[[-17 -23  69  -1]
 [-74   5 -69  56]
 [ -7  -5 -87 -23]
 [-19 -25 -31 -31]]
->
[[  5 -69]
 [ -5 -87]]

[[-61 -42 -21  12]
 [-45 -51 -21  53]
 [-30  23  19   1]
 [-19  16 -16  17]
 [-86  -8 -34  35]]
->
[[-51 -21]
 [ 23  19]]

[[ -6  -5  -6]
 [ -5 -26  37]
 [ -2 -63 -52]]
->
[[-26  37]
 [-63 -52]]

[[-18  61 -54  36]
 [  6 -66 -11   6]
 [  6 -11   3  -9]]
->
[[-66 -11]
 [-11   3]]

[[-74 -33  52  49  18]
 [-67   8 -24 -44  17]
 [ 22 -19   4 -19 -22]]
->
[[  8 -24]
 [-19   4]]

[[ -1 -41 -28 -63]
 [-29 -52 -15 -60]
 [-13  23  70  39]
 [-47   8  72  48]]
->
[[-52 -15]
 [ 23  70]]

[[ 20  19  67]
 [ 30 -38  21]
 [ -6  -7  -6]]
->
[[-38  21]
 [ -7  -6]]
---
[[ 34  11  37 -40 -32 -36 -18  40 -46  30]
 [-22  16 -20   4  23  12  -1 -19  25 -29]
 [-37   7 -27  25  38  31  -3 -38  50 -52]
 [-21  25 -10   0  17   3   2 -19  25 -23]
 [ 24  12  15 -27 -20 -16 -15  20 -18  19]
 [ 25   0  38 -38 -34 -33 -10  39 -33  21]
 [ -6  20  17   9  30  -4  11   4  -8  -4]
 [ 19 -61 -19   5  25  51  -1  31  20   1]]
->
[[ 19  -6  25  24 -21 -37 -22  34]
 [-61  20   0  12  25   7  16  11]
 [-19  17  38  15 -10 -27 -20  37]
 [  5   9 -38 -27   0  25   4 -40]
 [ 25  30 -34 -20  17  38  23 -32]
 [ 51  -4 -33 -16   3  31  12 -36]
 [ -1  11 -10 -15   2  -3  -1 -18]
 [ 31   4  39  20 -19 -38 -19  40]
 [ 20  -8 -33 -18  25  50  25 -46]
 [  1  -4  21  19 -23 -52 -29  30]]

[[ 15   5 -16]
 [ 19  -3   1]
 [ 45 -86  44]
 [  1  17  15]
 [-20  10 -11]]
->
[[-20   1  45  19  15]
 [ 10  17 -86  -3   5]
 [-11  15  44   1 -16]]

[[-34  54   6  -5 -18  57]
 [-10  54  27  -9   0  68]
 [-21  48  16 -25  -9  50]
 [ 19  24  22 -11  24  35]
 [-17 -18 -37 -28 -17 -49]
 [ 38 -38   7 -28  28 -15]
 [-23  18  -1  47 -22  -1]
 [  7 -32   4  63  -6 -44]
 [ 40 -35  16  -1  27 -16]]
->
[[ 40   7 -23  38 -17  19 -21 -10 -34]
 [-35 -32  18 -38 -18  24  48  54  54]
 [ 16   4  -1   7 -37  22  16  27   6]
 [ -1  63  47 -28 -28 -11 -25  -9  -5]
 [ 27  -6 -22  28 -17  24  -9   0 -18]
 [-16 -44  -1 -15 -49  35  50  68  57]]

[[-26  10  -7   3   4  -7  10   9 -37  39 -49  45 -19  17 -14]
 [-82  75 -53  37 -26  12  -6   4   2  -7  10  11 -38  39 -47]]
->
[[-82 -26]
 [ 75  10]
 [-53  -7]
 [ 37   3]
 [-26   4]
 [ 12  -7]
 [ -6  10]
 [  4   9]
 [  2 -37]
 [ -7  39]
 [ 10 -49]
 [ 11  45]
 [-38 -19]
 [ 39  17]
 [-47 -14]]

[[-10 -34  11  22  22  18   1 -20 -52 -65  -9  -3]
 [-10 -34  11  22  22  14   1 -18 -56 -65  -7  -4]
 [-10 -34  11  22  22  17   1 -17 -56 -65  -2  -4]
 [  4 -34  12  22  22  -4   1 -20 -60 -65   7  15]]
->
[[  4 -10 -10 -10]
 [-34 -34 -34 -34]
 [ 12  11  11  11]
 [ 22  22  22  22]
 [ 22  22  22  22]
 [ -4  17  14  18]
 [  1   1   1   1]
 [-20 -17 -18 -20]
 [-60 -56 -56 -52]
 [-65 -65 -65 -65]
 [  7  -2  -7  -9]
 [ 15  -4  -4  -3]]

[[  4  36 -21 -15 -10 -20]
 [ 53 -44 -10  -7 -10 -10]
 [ 62  -2 -23 -16 -23 -12]
 [ 40 -10  -4 -23 -15  -6]
 [ 19  25 -21 -14 -27 -17]
 [-39 -22  19  24  -1  33]
 [-20  54  -2  -7 -16   3]
 [  5 -34  -5   7  23  10]
 [-34   3  21  -9  35 -11]
 [-23  41   1 -13  -2  -7]]
->
[[-23 -34   5 -20 -39  19  40  62  53   4]
 [ 41   3 -34  54 -22  25 -10  -2 -44  36]
 [  1  21  -5  -2  19 -21  -4 -23 -10 -21]
 [-13  -9   7  -7  24 -14 -23 -16  -7 -15]
 [ -2  35  23 -16  -1 -27 -15 -23 -10 -10]
 [ -7 -11  10   3  33 -17  -6 -12 -10 -20]]
---
[[-55  71]
 [  0  66]]
->
[-55  66]

[[-72  31 -11  42  -1]
 [ 45 -19 -35  67 -39]
 [ 56   2  61  63 -43]
 [-50 -18 -42 -18   8]
 [ -9  11 -38  29 -31]]
->
[-72 -19  61 -18 -31]

[[ -4  -9   3]
 [-77 -26  33]
 [ 53 -11  -9]]
->
[ -4 -26  -9]

[[  8 -33 -85]
 [-11 -33 -68]
 [ -9  33  56]
 [ 39  68 -31]
 [ 25 -10   0]]
->
[  8 -33  56]

[[ 15 -48  64]
 [-26 -23  -8]
 [  5  28 -13]]
->
[ 15 -23 -13]

[[-11  -4]
 [ 65 -82]
 [ 12  14]]
->
[-11 -82]
